Below is a small trained network, with its code and all its weights. Each question gives an input and a class and asks what happens when units are switched off, that is, made to give their printed mean instead of their output.

import numpy as np


def w(rows, s, z=0):
    codes = np.array(rows[::2]) - 128.0
    scale = np.full(codes.shape[1], s)
    scale[-1] = z or s
    return codes * scale


def f(y):
    return np.maximum(y, 0)


def log_softmax(a):
    a = a - a.max(-1, keepdims=True)
    return a - np.log(np.exp(a).sum(-1, keepdims=True))


def net(x, mask):
    res = np.array(x, float).reshape(1, 3) / 4 @ E
    y = f(res @ A[0][:, :-1].T + A[0][:, -1])
    res = res + np.where(mask, y, B[0][:, -1]) @ B[0][:, :-1]
    return log_softmax(res[-1] @ U[:, :-1].T + U[:, -1])


A, B = {}, {}
E = w([
[22,247,170,240,77,26,154],'x0',
[110,27,104,146,141,85,196],'x1',
[75,137,163,93,43,160,209],'x2',
],0.014)
A[0] = w([
[8,158,172,152,9,98,235,157],'N0',
[49,123,46,191,168,7,168,202],'N1',
[131,84,102,70,82,182,173,185],'N2',
[148,154,129,80,127,177,108,98],'N3',
[205,91,53,174,204,120,78,96],'N4',
[153,173,183,157,171,94,106,114],'N5',
[83,70,83,188,127,76,217,186],'N6',
[202,112,159,167,177,86,127,214],'N7',
[191,187,207,166,99,138,93,87],'N8',
[133,184,149,150,57,156,91,1],'N9',
[68,59,65,81,124,172,211,167],'N10',
],0.015,0.0077)
B[0] = w([
[70,246,134,183,158,122,247,254],'N0',
[92,190,77,252,61,91,41,215],'N1',
[196,108,161,58,139,196,145,188],'N2',
[209,194,169,94,133,171,176,163],'N3',
[106,118,72,187,189,113,235,196],'N4',
[175,78,100,132,76,172,85,158],'N5',
[57,95,254,92,86,86,151,194],'N6',
[198,86,162,134,182,148,157,168],'N7',
[163,167,74,97,48,142,95,162],'N8',
[96,196,240,177,82,109,125,158],'N9',
[216,136,211,93,32,141,139,187],'N10',
],0.014,0.036)
U = w([
[138,143,148,54,103,153,44,187],'0',
[56,165,93,174,116,101,133,160],'1',
[82,100,137,126,58,70,144,105],'2',
[144,61,179,113,198,116,174,112],'3',
[177,68,145,86,70,164,89,100],'4',
[166,166,148,72,130,188,180,153],'5',
[168,162,38,181,183,117,86,82],'6',
[21,31,15,11,65,47,4,5],'7',
],0.018,0.017)

Each question gives the input, the list of numbers given to net, and the class t.
The units are the neurons (one row each of A and B). Each row of codes is followed by its name. A weight is (code - 128) times the scale printed after its matrix; where a second scale follows, it is the last column's (A, B and U).
mask holds one flag per neuron, in row order. A switched-off neuron (its flag False) gives its mean, the last column of its row in B, instead of its output. The means were averaged over made-up inputs and are rounded, as every weight is.
A unit's drop is (log p(t) with every unit on - log p(t) with that unit switched off) / (log p(t) with every unit on - log p(t) with every unit switched off).
The circuit of an input: a set's keep is (log p(t) with only the set's units on - log p(t) with every unit switched off) / (log p(t) with every unit on - log p(t) with every unit switched off). Starting from all 11 units, units are removed one at a time, each time the one whose removal leaves the highest keep (on an exact tie, the one counted first), for as long as the keep stays at least 0.8.
circuit, biggest first: the units of the circuit, biggest drop first
most important unit: the unit with the biggest drop
k most important neurons: the k neurons with the biggest drops, biggest first
drop when u is switched off: that unit's drop, to one decimal
input [-8,5,-6], class 3: circuit, biggest first => N4
input [-6,8,4], class 4: 2 most important neurons => N0, N10
input [4,-5,-5], class 6: circuit, biggest first => N6, N0
input [-5,4,3], class 4: 3 most important neurons => N0, N10, N4
input [-1,-1,-2], class 3: circuit, biggest first => N1, N0, N10
input [8,-5,-8], class 6: circuit, biggest first => N6, N5
input [0,-8,-7], class 6: 2 most important neurons => N6, N10
input [2,-6,5], class 1: 2 most important neurons => N2, N10
input [-1,-7,-8], class 6: 2 most important neurons => N6, N10
input [-2,8,-2], class 3: 2 most important neurons => N7, N4
input [-2,-4,-5], class 6: 3 most important neurons => N6, N10, N2
input [-8,-2,-5], class 3: 2 most important neurons => N4, N0
input [-6,6,6], class 4: drop when N0 is switched off => 0.8
input [-8,-1,-6], class 3: drop when N4 is switched off => 0.4
input [1,-6,0], class 0: most important unit => N0
input [-4,8,4], class 4: drop when N7 is switched off => 0.0
input [-2,3,1], class 4: drop when N3 is switched off => 0.1
